Here is a tiny trained network, its code and every weight. The questions are about switching its units off for an input and a class, where a switched-off unit gives its printed mean instead of its output.

import numpy as np


def w(rows, s, z=0):
    codes = np.array(rows[::2]) - 128.0
    scale = np.full(codes.shape[1], s)
    scale[-1] = z or s
    return codes * scale


def norm(h):
    return h / np.sqrt((h * h).mean(-1, keepdims=True) + 1e-5)


def f(y):
    return y / 2 * (1 + np.tanh(0.7978845608 * (y + 0.044715 * y**3)))


def log_softmax(a):
    a = a - a.max(-1, keepdims=True)
    return a - np.log(np.exp(a).sum(-1, keepdims=True))


def net(x, mask):
    res = np.array(x, float).reshape(1, 4) / 4 @ E
    u = 0
    for l in range(3):
        y = f(norm(res) @ A[l][:, :-1].T + A[l][:, -1])
        res = res + np.where(mask[u : u + 10], y, B[l][:, -1]) @ B[l][:, :-1]
        u += 10
    return log_softmax(norm(res)[-1] @ U[:, :-1].T + U[:, -1])


A, B = {}, {}
E = w([
[218,158,31],'x0',
[49,16,136],'x1',
[126,150,87],'x2',
[146,92,255],'x3',
],0.0054)
A[0] = w([
[69,137,160,172],'L0N0',
[177,108,151,166],'L0N1',
[1,121,83,241],'L0N2',
[147,162,79,73],'L0N3',
[234,163,152,240],'L0N4',
[140,111,180,98],'L0N5',
[123,83,173,97],'L0N6',
[210,55,91,251],'L0N7',
[182,113,148,230],'L0N8',
[138,50,127,182],'L0N9',
],0.013,0.0026)
B[0] = w([
[205,70,62,174],'L0N0',
[51,158,161,158],'L0N1',
[204,77,220,254],'L0N2',
[121,156,60,181],'L0N3',
[89,141,135,251],'L0N4',
[119,169,158,158],'L0N5',
[121,160,95,172],'L0N6',
[10,149,176,223],'L0N7',
[50,205,185,178],'L0N8',
[2,34,94,186],'L0N9',
],0.0061,0.0057)
A[1] = w([
[136,159,158,85],'L1N0',
[73,152,114,149],'L1N1',
[93,184,3,6],'L1N2',
[181,184,132,119],'L1N3',
[197,114,167,86],'L1N4',
[51,80,125,138],'L1N5',
[140,192,15,129],'L1N6',
[149,7,185,168],'L1N7',
[209,88,231,168],'L1N8',
[170,99,153,88],'L1N9',
],0.0079,0.0019)
B[1] = w([
[167,166,128,130],'L1N0',
[127,125,172,167],'L1N1',
[126,141,73,190],'L1N2',
[174,118,145,141],'L1N3',
[148,152,143,130],'L1N4',
[56,75,175,194],'L1N5',
[81,161,120,197],'L1N6',
[111,60,3,254],'L1N7',
[160,212,94,202],'L1N8',
[195,187,93,129],'L1N9',
],0.0072,0.0043)
A[2] = w([
[126,149,139,209],'L2N0',
[188,116,210,68],'L2N1',
[180,122,150,28],'L2N2',
[97,138,153,213],'L2N3',
[176,119,189,11],'L2N4',
[165,160,135,230],'L2N5',
[127,3,110,254],'L2N6',
[184,186,85,117],'L2N7',
[177,144,125,237],'L2N8',
[145,46,180,96],'L2N9',
],0.011,0.0022)
B[2] = w([
[145,108,130,148],'L2N0',
[142,167,112,127],'L2N1',
[131,138,121,113],'L2N2',
[150,107,148,166],'L2N3',
[135,170,115,117],'L2N4',
[141,79,135,150],'L2N5',
[128,89,140,254],'L2N6',
[170,117,123,169],'L2N7',
[131,89,156,144],'L2N8',
[123,134,7,165],'L2N9',
],0.012,0.0065)
U = w([
[86,33,97,253],'0',
[197,123,138,18],'1',
[133,235,255,25],'2',
[110,246,29,29],'3',
[44,125,207,100],'4',
],0.015,0.0021)

Each question gives the input, the list of numbers given to net, and the class t.
The units are the neurons (one row each of A and B). Each row of codes is followed by its name. A weight is (code - 128) times the scale printed after its matrix; where a second scale follows, it is the last column's (A, B and U).
mask holds one flag per neuron, layer by layer. A switched-off neuron (its flag False) gives its mean, the last column of its row in B, instead of its output. The means were averaged over made-up inputs and are rounded, as every weight is.
A unit's drop is (log p(t) with every unit on - log p(t) with that unit switched off) / (log p(t) with every unit on - log p(t) with every unit switched off).
The circuit of an input: a set's keep is (log p(t) with only the set's units on - log p(t) with every unit switched off) / (log p(t) with every unit on - log p(t) with every unit switched off). Starting from the 12 units with the biggest drops (on a tie, the unit counted first), units are removed one at a time, each time the one whose removal leaves the highest keep (on an exact tie, the one counted first), for as long as the keep stays at least 0.8.
units of the circuit, in order: the units of the circuit, biggest drop first
k most important neurons: the k neurons with the biggest drops, biggest first
top k neurons in layer l: the k neurons of layer l with the biggest drops, biggest first
drop when u is switched off: that unit's drop, to one decimal
input [-1,-7,1,0], class 2: units of the circuit, in order -> [L1N7]
input [-8,-6,-2,0], class 1: 2 most important neurons -> [L0N7, L0N0]
input [6,0,-7,-4], class 4: units of the circuit, in order -> [L0N7, L1N7]
input [-1,0,2,6], class 2: units of the circuit, in order -> [L0N5, L1N7, L0N8, L2N6]
input [-5,-3,0,4], class 2: top 2 neurons in layer 0 -> [L0N2, L0N5]
input [5,0,-8,-5], class 4: top 2 neurons in layer 2 -> [L2N9, L2N7]
input [4,2,-8,-5], class 4: top 2 neurons in layer 0 -> [L0N7, L0N0]
input [7,3,-4,-2], class 4: 2 most important neurons -> [L0N7, L1N7]
input [-7,-3,-4,0], class 1: 3 most important neurons -> [L0N0, L0N9, L1N8]
input [-7,-1,8,-4], class 1: top 2 neurons in layer 0 -> [L0N2, L0N9]
input [-2,-4,-7,-7], class 1: top 4 neurons in layer 2 -> [L2N7, L2N9, L2N5, L2N8]
input [-5,-1,-3,-8], class 1: 3 most important neurons -> [L0N2, L0N9, L1N8]
input [-1,-5,-5,0], class 2: drop when L2N3 is switched off -> 0.0
input [8,7,-2,3], class 4: drop when L0N0 is switched off -> 0.1
input [6,4,-5,-1], class 4: drop when L0N7 is switched off -> 0.4
input [-4,-3,4,-5], class 1: drop when L0N2 is switched off -> 0.2
input [3,1,6,4], class 2: top neuron in layer 0 -> [L0N8]
